Each row is followed by its class.
[2,-13,13,-27,-10,-22,-31,-11,-21,35,11,39,22,25,-9,23,-8,-27,-8,-23,-29,-1,-10,-20,9,-2,-10,30,9,38,22,5,9,-11,4,14,45,-15]
Tufik
[11,13,-5,-17,-21,-7,5,-5,-11,-18,1,-1,-28,-10,5,24,-15,21,-4,6,0,-1,-10,16,-14,10,19,23,14,-8,8,-1,-4,5,15,-6,-5,-8]
Runet
[52,27,2,-36,51,-6,-16,13,-24,4,-11,22,-24,15,-1,0,-7,-17,5,-20,-1,4,-35,-5,-15,22,14,4,36,0,52,18,34,-5,-44,-16,-23,5]
silov
[15,-15,18,27,1,-1,-7,-1,19,-1,-10,33,-20,-10,43,-6,-6,-7,35,-16,14,-20,-25,-24,0,-10,-20,0,-13,-46,20,-1,5,-10,45,-13,17,4]
miva
[27,-4,43,-24,-26,28,36,-10,9,-44,23,-24,1,-20,55,7,9,8,-24,6,18,-25,19,10,-8,-3,-12,-6,22,-15,-15,-28,-8,82,-5,-20,4,24]
Tufik
[-4,-27,-8,-28,41,-5,-6,-10,-35,-31,12,-2,-1,23,-44,-32,-9,-22,-25,9,-16,-3,-23,10,-5,0,0,20,15,42,22,-3,31,9,-46,14,3,16]
silov
[-7,29,-10,10,37,9,-8,-31,-28,20,19,39,-39,14,-6,-7,-8,-10,23,-26,13,2,-41,-5,-2,42,-3,20,-12,-4,25,1,8,-20,-2,-1,1,24]
pek
[11,-19,-33,-25,33,-3,13,9,-7,14,-33,-6,6,4,-3,-16,-5,3,9,-2,13,-18,-8,8,-21,10,-4,-39,30,5,61,1,7,2,-1,-5,-6,2]
feg
[-37,43,-21,-20,44,1,-28,6,11,23,-4,-3,-34,-43,-28,17,-18,-16,-37,28,-15,-9,-24,-5,-14,1,-11,-3,22,37,81,-31,14,3,0,-43,-8,30]
gakun
[4,37,-9,-66,0,-10,94,-14,-7,-26,-17,-21,29,29,67,-47,14,-1,7,-2,-2,-10,32,21,-11,4,-12,-39,26,-38,33,-4,14,54,-10,11,41,-37]
pek
[-6,-34,-11,-38,-9,-4,-38,-14,-36,-34,-9,-25,-43,-46,-19,10,13,19,25,22,-32,19,-30,7,0,13,-16,46,-20,-8,0,0,7,-54,17,-8,-38,18]
miva
[19,-11,24,-9,-29,-14,-34,6,-7,7,8,35,40,28,-7,56,8,-6,-16,-25,-3,-12,1,-7,12,-8,-34,8,8,-8,21,-1,-8,16,-4,8,25,4]
rifo
[13,-9,5,-8,-5,-11,4,-6,-16,10,-15,31,-3,-12,12,3,0,-5,53,-15,24,-17,-24,-12,-9,3,-13,-10,-21,-48,20,16,0,-24,32,-6,-3,0]
feg
[36,19,42,-26,-38,13,-17,5,-15,-9,9,2,54,-10,21,4,12,9,42,-40,53,-32,19,20,-20,25,-28,-28,-27,-63,24,-15,6,50,4,-44,-4,25]
pek
[7,7,27,-24,-15,14,20,8,-16,19,-17,-18,10,8,-10,-12,-11,20,9,44,-4,15,14,13,-4,4,-14,11,-28,23,5,0,-5,-55,-12,4,6,-26]
Kulog
[38,11,48,-6,-13,8,18,16,-13,27,6,3,-8,2,35,-12,3,-2,-14,-37,41,-20,-31,-14,-14,19,-2,-20,11,-19,20,-3,-6,32,-7,-15,-4,28]
gakun
[8,-40,-39,-18,16,-9,34,-12,-25,16,-28,-15,1,42,2,-40,23,9,-19,-26,-11,-20,-12,6,-11,21,9,-8,22,14,11,-10,10,8,-5,-7,13,-12]
subit
[-11,-25,-36,-11,35,6,3,8,-10,9,-28,4,6,-9,-14,-3,9,-6,13,15,-3,-17,-21,6,-21,8,-1,-24,-2,14,32,-10,19,14,-9,5,1,-22]
Kulog
[31,16,38,-4,9,28,37,-4,-8,-21,16,-4,6,-32,34,-13,22,6,-10,23,16,-12,14,19,13,31,-11,-27,-18,0,0,1,-11,84,-14,-16,3,16]
Kulog
[5,24,-2,-37,23,-20,34,-2,19,28,-8,23,26,-35,28,-44,-6,-5,16,-2,-3,-44,26,-5,-22,18,-1,-26,-5,-13,49,-14,33,87,22,-25,-7,5]
zomag
[4,-41,3,-1,-42,19,-48,-11,12,2,55,33,-12,28,6,34,-26,4,20,-13,5,-6,-14,14,1,-29,-30,7,-30,35,1,-7,-9,-36,-2,-15,34,8]
feg
[15,2,-11,-42,-24,4,64,37,-18,56,8,-27,15,-11,-15,33,15,29,-36,13,15,-20,-11,-2,-19,8,16,-35,23,14,58,12,9,13,-3,-19,-14,0]
zomag
[-12,20,-15,-6,-13,-4,-31,4,-16,7,37,13,-45,-8,-29,9,-13,23,-8,3,-14,0,-28,19,-17,12,5,31,1,-18,15,-17,18,-55,3,-8,-9,33]
Runet
[55,19,-42,26,-51,-43,-29,-23,-75,-55,-20,24,45,33,-12,83,26,34,9,-36,-12,-12,-12,-3,14,16,6,-8,21,-49,12,28,16,-21,23,34,37,-45]
gakun
[-5,-6,33,-1,7,14,52,1,-17,-13,-2,-10,-6,3,28,-3,16,-16,-29,-25,17,-1,-21,-8,18,20,-1,-12,-16,-8,2,-3,-24,52,-22,15,15,30]
pek
[69,72,65,-74,-33,55,31,58,-21,-56,-7,-28,26,-37,-90,-52,-50,-10,7,-21,-51,-36,50,19,-16,-37,-8,-4,-27,43,-5,-25,-6,40,-53,-4,2,-27]
feg
[7,-40,25,-2,-36,-20,83,-14,-25,-1,12,9,0,32,68,-7,29,47,9,11,-11,-55,-1,-7,-20,23,1,-11,-11,-3,-1,-9,-25,76,-32,6,-9,23]
Runet
[-51,-22,-15,-5,26,-5,-17,-45,-13,-5,4,18,-41,-15,-15,16,2,-24,-17,31,-28,-6,-41,-1,-6,20,6,33,-32,39,37,-16,1,-24,19,-14,13,24]
rifo
[-3,11,-34,-52,8,-5,13,-9,-7,-6,4,-15,-11,10,-28,1,-11,16,14,37,-7,-13,-30,10,-21,7,-20,-23,36,52,46,-2,-1,40,-23,-9,-4,-15]
gakun
[13,-30,-23,-10,25,18,15,0,-10,33,17,14,9,-5,10,-46,-2,-3,32,-20,19,-32,-6,7,-41,-3,-7,-30,24,-18,33,-9,22,7,10,12,1,7]
pek
[11,-7,-10,-14,31,3,-8,44,-9,-1,-19,5,25,16,-19,12,-23,-1,17,24,11,-31,-11,-1,-19,-8,-10,-46,36,17,45,-14,13,27,-45,2,-7,18]
silov
[6,4,12,-31,-25,-13,3,11,-6,17,-15,-26,10,36,27,1,1,26,3,31,-11,10,19,9,-5,-26,-2,-6,5,29,14,1,-8,-53,-23,-11,9,-11]
silov
[27,-25,16,37,-13,21,27,13,-4,8,-6,31,26,17,-17,-37,-16,2,36,-14,49,-34,-7,-5,3,10,-20,-20,-14,-44,-11,3,15,0,54,-9,41,-8]
miva
[61,-19,76,13,-28,34,-77,-78,17,-82,18,15,69,31,-17,-30,0,-60,-13,-52,49,-9,-14,17,58,17,-32,31,-24,50,-62,-5,0,113,33,-35,95,13]
Tufik
[0,22,-35,-21,91,-3,-23,-34,-48,3,-37,23,-52,-63,0,-8,12,-30,7,43,-22,-17,-57,-15,-31,25,34,15,7,18,63,5,41,-20,9,7,-18,11]
silov
[-20,-24,-3,-2,36,-19,-16,-39,-20,2,-5,14,-39,-38,63,14,-1,-28,-21,-8,-1,6,-26,-9,-24,15,30,27,-17,-15,51,1,11,-14,15,17,-13,1]
subit
[-7,-15,-1,-15,-17,-16,-7,-12,-16,10,10,22,8,29,-12,36,-6,5,-19,-1,-18,4,-10,-6,17,-5,-18,7,-3,38,25,16,-19,-15,-12,27,34,-5]
feg
[12,-28,-13,-27,31,28,5,14,-23,11,-30,-6,12,1,-3,-8,13,-7,-3,-7,23,-14,0,25,-19,11,-26,-34,23,21,46,-15,10,29,-18,-18,6,-16]
Kulog
[-2,-13,8,15,-10,-13,4,-11,-9,-13,-15,23,-13,-5,43,4,3,4,46,-13,10,-11,-19,-15,-1,4,-16,3,-31,-51,20,4,7,-20,35,-2,5,-7]
miva
[-11,-47,18,-18,-12,-9,-4,1,-38,-15,3,9,13,35,6,13,3,-10,-13,0,-22,5,-11,3,23,1,-37,17,-2,25,-3,-9,-7,1,-31,23,33,10]
Kulog
[-13,12,-5,-18,1,-10,-20,-6,4,15,4,9,-32,4,-3,38,-3,10,-7,10,-13,-9,-39,-19,-9,23,2,25,23,20,42,2,-1,-5,1,-28,-7,14]
miva
[1,-31,17,8,2,-36,7,10,-38,0,-21,33,14,4,-11,31,34,-26,-3,-6,43,-12,-63,-20,10,17,-17,3,-32,-94,22,14,8,-13,32,23,12,26]
rifo
[5,0,52,-19,-32,-11,52,-25,-23,-14,-7,-5,2,25,56,-19,17,-4,-9,-18,29,-8,-12,-1,8,20,2,0,-26,-11,-16,4,-13,38,-9,5,15,11]
zomag
[21,-38,6,0,-6,-14,-30,3,-12,17,3,31,22,58,-19,1,-14,-5,-23,-26,10,2,-24,-9,18,17,-8,31,7,4,-50,1,-1,17,-18,50,33,1]
subit
[31,3,27,9,-9,-25,14,-22,17,-7,-2,30,-1,-1,41,-15,-1,6,29,-11,-3,0,-9,-20,7,4,-30,-2,-31,-53,28,10,17,-11,22,-11,11,-9]
gakun
[7,14,-1,-19,11,17,3,14,2,1,-18,-11,18,-17,-11,15,-24,-6,16,10,24,-7,-2,6,-8,19,-9,-48,59,-6,32,2,-13,23,1,-2,2,-4]
subit
[-7,-21,14,-34,-9,-12,-62,-21,-2,-25,-2,25,12,25,19,46,5,-22,-6,13,-5,24,-25,5,30,-8,-32,3,2,34,-3,10,-5,9,-21,17,57,-4]
silov
[-26,14,-21,-19,13,-8,-29,-20,-29,5,-7,-2,-16,-18,-11,41,11,-9,-19,21,9,13,-39,-1,-6,9,-5,15,12,2,24,0,18,-27,-6,2,-10,2]
gakun
[11,1,-10,10,11,-20,-15,-19,-3,-24,-12,14,9,-16,32,-19,-15,-9,66,0,26,-19,9,6,-5,-12,-7,-11,2,-47,11,5,4,-1,42,-20,-14,14]
feg
[-10,-27,24,-7,-21,-17,32,11,2,31,16,18,24,17,-5,21,14,0,-41,-18,7,1,-5,-12,11,-6,-26,12,-29,-28,31,2,1,3,10,18,15,4]
rifo
[5,8,18,34,16,25,77,31,-47,65,21,2,-1,28,-4,-27,23,18,-1,-62,16,-20,4,-10,-2,6,-18,-22,-19,-6,35,-8,-5,-5,-47,5,-62,38]
rifo
[22,20,14,2,20,16,-7,13,-2,21,-31,-5,-1,-6,-3,-11,-22,13,2,34,-7,25,39,19,2,11,-2,-10,12,36,15,8,-20,-37,-4,-1,7,-27]
Kulog
[-24,34,-12,20,41,2,-58,-16,7,15,-12,12,-24,-51,-8,8,1,-6,-8,15,-12,7,3,-2,-8,-6,1,22,-19,-6,22,-16,-5,-32,17,9,-9,23]
pek
[-38,-25,-19,-56,-15,3,-5,-26,-1,-13,9,4,6,-12,0,26,-14,-17,42,16,5,4,-12,19,-15,1,-22,-20,6,15,31,3,22,-3,1,-21,6,-22]
zomag
[21,19,15,-63,-14,-24,18,15,-15,0,-31,-28,27,16,-9,-7,4,-5,-14,3,-27,10,27,17,-3,-7,-1,-7,21,26,47,12,-18,3,-7,-7,10,-31]
rifo
[-6,54,56,-42,-47,-42,-17,-33,6,-41,-46,-36,13,29,48,18,-16,-19,44,33,-25,10,-9,-17,26,-16,-6,12,32,33,6,10,-42,-27,-3,-41,16,9]
zomag
[28,11,5,30,34,-21,-4,8,29,-15,-26,16,-57,-37,82,-24,3,-7,7,20,16,-5,-20,-11,-5,-21,23,8,-39,-52,7,5,-5,16,44,13,-1,-4]
miva
[32,-2,28,-4,16,0,29,24,-6,-15,-3,-6,31,-6,18,-1,5,8,-9,4,26,-21,0,-5,2,9,-13,-49,24,-21,46,5,6,61,-25,0,-9,33]
silov
[38,46,2,-32,29,33,32,24,15,-31,-29,-4,36,39,-52,-46,-19,-5,15,11,39,-52,-22,20,-45,52,5,-48,25,-11,27,-27,39,73,-48,-36,13,-17]
Kulog
[18,-1,50,-42,-30,-11,34,5,6,-14,5,-22,8,1,44,-25,11,-6,-22,-5,6,-17,-26,4,-7,0,7,-9,-2,1,17,-2,-13,69,-20,5,14,16]
Runet
[12,5,44,9,17,-12,42,9,-8,8,-5,-7,7,20,30,-2,14,-19,-49,-11,10,0,-10,-7,24,16,-6,-16,-13,6,61,4,-21,32,-18,-6,7,39]
rifo
[16,14,50,-32,5,-2,19,-4,-30,-12,-49,-20,20,-39,109,-44,-15,-21,63,25,-27,-9,52,3,-3,-22,-19,-16,28,0,12,-13,-17,-1,9,5,-2,-1]
Kulog
[-16,-39,21,-33,-53,-30,-40,-23,34,-12,51,33,8,-8,-4,26,-5,-16,-3,-11,-57,-35,-12,-26,-3,-35,-17,36,10,13,-14,-10,-16,42,23,-19,44,1]
subit
[63,6,47,-17,-37,5,9,-15,18,16,30,17,-25,-4,75,18,26,25,8,-49,21,-28,-42,-26,-7,30,-23,-10,13,-31,18,-2,-8,66,1,-53,-17,42]
gakun
[46,17,39,-14,9,-13,44,-34,-4,-36,-22,-14,-8,-5,100,-10,19,-7,-16,-36,-22,-20,-10,-25,-3,33,42,7,7,3,16,5,-23,96,-19,8,-5,19]
pek
[63,3,3,105,12,28,9,-19,43,-90,-45,-27,19,-2,7,10,1,2,-9,4,104,-25,-26,9,23,21,33,-54,48,-60,-44,8,-40,90,77,-10,19,23]
rifo
[-45,5,-33,-8,55,-11,-28,-12,-23,14,-19,-19,-24,-24,-2,19,7,-12,-25,19,-2,20,-12,12,-5,30,6,-5,18,12,58,-7,3,-29,-18,-14,-31,25]
subit
[67,-98,65,-58,16,5,67,-27,39,34,-70,31,22,-11,7,-77,16,-4,11,-9,38,-44,-43,-44,-4,15,-83,9,-50,-25,57,0,7,65,66,-22,30,-2]
feg
[-4,-43,4,15,-2,2,-36,26,-20,5,10,22,10,-3,-58,6,-25,-2,-11,8,12,-4,-16,9,-11,17,7,4,-8,2,-14,-4,-3,-13,8,36,23,4]
Kulog
[29,28,11,-93,-31,-13,-40,34,6,-6,-44,-19,44,1,47,61,-12,-12,11,17,-20,5,29,13,14,-31,-39,-32,54,16,52,-4,-14,2,-16,-32,29,-7]
feg
[-3,-13,-14,-35,21,-13,9,-6,-3,11,-18,-4,-1,-5,-3,-20,4,-10,4,12,5,-20,-24,4,-25,15,14,-24,14,25,36,3,10,33,-6,-9,-5,1]
zomag
[-14,-6,43,-6,-23,-18,-18,2,8,18,3,31,28,25,24,40,-11,-19,-31,-11,1,10,3,-12,19,-18,-32,17,-20,0,25,-5,-18,-1,1,36,39,2]
rifo
[-25,-45,8,-1,-20,-5,-18,-34,7,-10,51,14,22,29,15,-16,-15,-18,-11,20,4,-8,-24,18,-4,-45,-27,20,-28,30,26,-12,25,-9,-7,29,47,0]
Runet
[-18,-18,17,-15,-44,-7,6,7,-21,11,32,25,19,20,-1,47,-12,-8,0,-4,-7,-11,-6,-4,10,-7,-20,12,-3,-5,7,-7,-5,-13,11,6,28,13]
rifo
[13,27,27,-28,20,-23,-3,-10,-11,17,-17,31,-6,-34,42,-40,-6,-34,42,13,22,-18,-13,-4,-6,-7,-14,-11,-21,-25,36,6,10,15,38,-5,13,7]
zomag
[8,16,-11,-5,20,-4,-9,-37,-36,-2,-16,23,-19,-22,15,17,-2,-2,11,-1,-9,-9,-1,1,-4,23,10,19,-13,17,28,2,18,1,13,-12,-12,-3]
zomag
[-17,-46,3,30,20,-10,11,24,-11,19,-23,25,-23,-22,22,34,-30,0,-11,-12,-1,-11,-9,-26,-10,-26,-26,-22,3,12,114,2,-25,-12,33,37,16,-11]
miva
[16,1,22,-32,14,4,-19,-13,-1,13,-29,-5,-19,36,60,-22,10,-26,-13,3,-16,9,8,11,-5,-5,30,8,17,55,-7,0,1,-29,-30,-53,29,-8]
silov
[-19,-18,18,2,-4,3,-33,6,-10,11,10,19,46,20,-22,47,-5,-29,-26,8,20,21,4,3,41,-11,-35,5,-21,23,-3,-1,4,1,-13,19,45,0]
Tufik
